Below are the code and all the weights of a small trained network. Each question names an input and a target symbol and asks about switching units off, where a switched-off unit gives its printed mean instead of its output.

import numpy as np


def w(rows, s, z=0):
    codes = np.array(rows[::2]) - 128.0
    scale = np.full(codes.shape[1], s)
    scale[-1] = z or s
    return codes * scale


def norm(h):
    return h / np.sqrt((h * h).mean(-1, keepdims=True) + 1e-5)


def f(y):
    return np.maximum(y, 0)


def softmax(a):
    e = np.exp(a - a.max(-1, keepdims=True))
    return e / e.sum(-1, keepdims=True)


def log_softmax(a):
    a = a - a.max(-1, keepdims=True)
    return a - np.log(np.exp(a).sum(-1, keepdims=True))


def net(x, mask):
    ids = ['Γαβεθπω'.index(c) for c in x.split()]
    T = len(ids)
    res = E[ids] + P[:T]
    r = norm(res)
    for j in range(2):
        rows = slice(2 * j, 2 * j + 2)
        q, k, v = (r @ M[0][rows].T for M in (Q, K, V))
        z = softmax(np.where(np.tri(T) > 0, q @ k.T / 2**0.5, -1e9)) @ v
        o = O[0][rows]
        res = res + np.where(mask[j], z, o[:, -1]) @ o[:, :-1]
    y = f(norm(res) @ A[0][:, :-1].T + A[0][:, -1])
    res = res + np.where(mask[2:10], y, B[0][:, -1]) @ B[0][:, :-1]
    return log_softmax(norm(res)[-1] @ U[:, :-1].T + U[:, -1])


Q, K, V, O, A, B = {}, {}, {}, {}, {}, {}
E = w([
[160,218,156],'Γ',
[166,103,8],'α',
[90,94,198],'β',
[140,93,120],'ε',
[106,112,96],'θ',
[149,205,158],'π',
[112,133,218],'ω',
],0.015)
P = w([
[204,251,228],'0',
[158,127,139],'1',
[160,132,123],'2',
[161,136,124],'3',
[165,141,121],'4',
[175,145,114],'5',
[177,157,112],'6',
[179,161,127],'7',
[176,156,132],'8',
[179,153,128],'9',
[177,158,133],'10',
],0.0025)
Q[0] = w([
[250,254,98],'H1',
[74,182,63],'H1',
[64,133,46],'H2',
[52,234,101],'H2',
],0.027)
K[0] = w([
[18,252,89],'H1',
[68,81,151],'H1',
[177,96,217],'H2',
[234,72,139],'H2',
],0.028)
V[0] = w([
[1,165,108],'H1',
[125,134,99],'H1',
[3,187,123],'H2',
[193,52,101],'H2',
],0.018)
O[0] = w([
[7,76,85,2],'H1',
[89,138,150,118],'H1',
[6,131,206,118],'H2',
[206,170,77,131],'H2',
],0.013,0.0095)
A[0] = w([
[169,69,151,4],'N1',
[120,112,154,197],'N2',
[173,68,70,239],'N3',
[176,45,167,84],'N4',
[161,206,126,104],'N5',
[81,186,98,186],'N6',
[150,2,113,115],'N7',
[150,97,58,87],'N8',
],0.023,0.0042)
B[0] = w([
[208,128,151,146],'N1',
[139,114,49,200],'N2',
[54,60,255,198],'N3',
[94,187,178,185],'N4',
[106,63,36,254],'N5',
[190,168,117,149],'N6',
[197,80,52,151],'N7',
[130,233,146,166],'N8',
],0.026,0.009)
U = w([
[25,149,175,255],'Γ',
[106,253,77,100],'α',
[119,117,100,78],'β',
[132,131,75,101],'ε',
[207,179,203,207],'θ',
[135,2,197,110],'π',
[77,61,127,41],'ω',
],0.015,0.0056)

Each question gives the input, a string of symbols that net reads in full, and the target symbol t.
The units are the heads (2 rows each of Q, K, V and O) and the neurons (one row each of A and B). Each row of codes is followed by its name. A weight is (code - 128) times the scale printed after its matrix; where a second scale follows, it is the last column's (O, A, B and U).
mask holds one flag per unit, heads first, then neurons. A switched-off unit (its flag False) gives its mean, the last column of its rows in O or B, instead of its output. The means were averaged over made-up inputs and are rounded, as every weight is.
A unit's drop is (log p(t) with every unit on - log p(t) with that unit switched off) / (log p(t) with every unit on - log p(t) with every unit switched off).
The circuit of an input: a set's keep is (log p(t) with only the set's units on - log p(t) with every unit switched off) / (log p(t) with every unit on - log p(t) with every unit switched off). Starting from all 10 units, units are removed one at a time, each time the one whose removal leaves the highest keep (on an exact tie, the one counted first), for as long as the keep stays at least 0.8.
circuit, biggest first: the units of the circuit, biggest drop first
top k neurons: the k neurons with the biggest drops, biggest first
drop of u: that unit's drop, to one decimal
input α ω π θ π ω ω ω ε θ, target θ: circuit, biggest first => H1
input ω β π θ ω π ω π π, target ε: top 3 neurons => N5, N3, N6
input θ ε ω π, target Γ: top 2 neurons => N3, N8
input ω ω Γ, target ε: top 2 neurons => N3, N4
input ω Γ ω π Γ π, target α: top 4 neurons => N3, N5, N7, N6
input ε π ε ω ε, target θ: top 2 neurons => N4, N3
input Γ ε ε ω β ω, target θ: top 3 neurons => N3, N4, N7
input ω ω π, target α: top 3 neurons => N3, N5, N2
input ω ε ω β, target θ: top 2 neurons => N3, N4
input ω ω θ β ω ω θ ω Γ, target ε: top 2 neurons => N5, N3
input θ ω Γ ω β Γ ω, target Γ: drop of H2 => 0.7
input π ε ω α, target π: drop of N2 => 0.0
input θ ω ω ω π, target Γ: drop of H1 => 0.1
input ω ω β π ε ω ω ω ω Γ ε, target θ: circuit, biggest first => N4
